Below is a small trained network, with its code and all its weights. Each question gives an input and a class and asks what happens when units are switched off, that is, made to give their printed mean instead of their output.

import numpy as np


def w(rows, s, z=0):
    codes = np.array(rows[::2]) - 128.0
    scale = np.full(codes.shape[1], s)
    scale[-1] = z or s
    return codes * scale


def norm(h):
    return h / np.sqrt((h * h).mean(-1, keepdims=True) + 1e-5)


def f(y):
    return y / 2 * (1 + np.tanh(0.7978845608 * (y + 0.044715 * y**3)))


def log_softmax(a):
    a = a - a.max(-1, keepdims=True)
    return a - np.log(np.exp(a).sum(-1, keepdims=True))


def net(x, mask):
    res = np.array(x, float).reshape(1, 3) / 4 @ E
    u = 0
    for l in range(2):
        y = f(norm(res) @ A[l][:, :-1].T + A[l][:, -1])
        res = res + np.where(mask[u : u + 4], y, B[l][:, -1]) @ B[l][:, :-1]
        u += 4
    return log_softmax(norm(res)[-1] @ U[:, :-1].T + U[:, -1])


A, B = {}, {}
E = w([
[190,78,50,53,216,161],'x0',
[21,105,79,76,108,236],'x1',
[159,86,3,180,17,78],'x2',
],0.0047)
A[0] = w([
[138,47,102,7,209,20,118],'L0N0',
[254,167,131,157,240,184,3],'L0N1',
[42,99,131,129,122,158,82],'L0N2',
[156,120,44,198,45,99,85],'L0N3',
],0.0066,0.0038)
B[0] = w([
[250,137,116,132,125,184,228],'L0N0',
[63,252,87,254,183,152,189],'L0N1',
[53,238,112,109,190,108,158],'L0N2',
[204,180,115,133,106,97,253],'L0N3',
],0.008,0.0037)
A[1] = w([
[130,168,21,161,54,196,2],'L1N0',
[137,86,165,86,118,248,128],'L1N1',
[138,54,80,77,130,121,127],'L1N2',
[136,143,201,198,153,111,38],'L1N3',
],0.011,0.0024)
B[1] = w([
[56,45,175,150,175,92,254],'L1N0',
[137,153,80,113,1,161,200],'L1N1',
[168,43,193,49,226,208,154],'L1N2',
[119,56,157,36,149,143,203],'L1N3',
],0.0095,0.005)
U = w([
[103,13,196,35,167,127,253],'0',
[159,178,149,152,33,36,164],'1',
[162,218,152,142,219,168,114],'2',
[226,72,62,144,161,100,23],'3',
[24,232,166,83,79,137,17],'4',
[8,68,117,202,124,68,42],'5',
[135,162,56,78,82,227,156],'6',
],0.018,0.0026)

Each question gives the input, the list of numbers given to net, and the class t.
The units are the neurons (one row each of A and B). Each row of codes is followed by its name. A weight is (code - 128) times the scale printed after its matrix; where a second scale follows, it is the last column's (A, B and U).
mask holds one flag per neuron, layer by layer. A switched-off neuron (its flag False) gives its mean, the last column of its row in B, instead of its output. The means were averaged over made-up inputs and are rounded, as every weight is.
A unit's drop is (log p(t) with every unit on - log p(t) with that unit switched off) / (log p(t) with every unit on - log p(t) with every unit switched off).
The circuit of an input: a set's keep is (log p(t) with only the set's units on - log p(t) with every unit switched off) / (log p(t) with every unit on - log p(t) with every unit switched off). Starting from all 8 units, units are removed one at a time, each time the one whose removal leaves the highest keep (on an exact tie, the one counted first), for as long as the keep stays at least 0.8.
units of the circuit, in order: the units of the circuit, biggest drop first
unit that matters most: the unit with the biggest drop
top k neurons: the k neurons with the biggest drops, biggest first
drop of u: that unit's drop, to one decimal
input [0,8,7], class 5: top 3 neurons	[L1N0 L0N2 L1N3]
input [-2,3,-2], class 4: unit that matters most	L0N2
input [6,8,3], class 0: top 2 neurons	[L1N2 L1N0]
input [3,-2,-7], class 2: top 2 neurons	[L0N1 L1N0]
input [-1,5,-7], class 4: top 2 neurons	[L0N0 L0N2]
input [8,-1,0], class 2: top 2 neurons	[L0N1 L1N3]
input [-3,1,-5], class 4: units of the circuit, in order	[L1N0 L0N0]
input [8,-2,0], class 2: top 2 neurons	[L0N1 L1N3]
input [1,3,-5], class 6: top 2 neurons	[L1N1 L1N0]
input [0,3,4], class 5: top 3 neurons	[L0N3 L1N0 L1N3]
input [-2,5,8], class 5: top 2 neurons	[L1N0 L0N3]
input [-1,8,-3], class 4: top 2 neurons	[L0N2 L0N0]
input [2,6,6], class 0: top 2 neurons	[L1N2 L0N1]
input [-4,-2,-6], class 0: unit that matters most	L1N3
input [-3,6,3], class 5: drop of L1N2	0.0
input [3,5,-2], class 6: drop of L1N1	0.6
input [4,6,4], class 0: drop of L1N2	0.2
input [-7,-3,-5], class 0: drop of L1N3	0.4
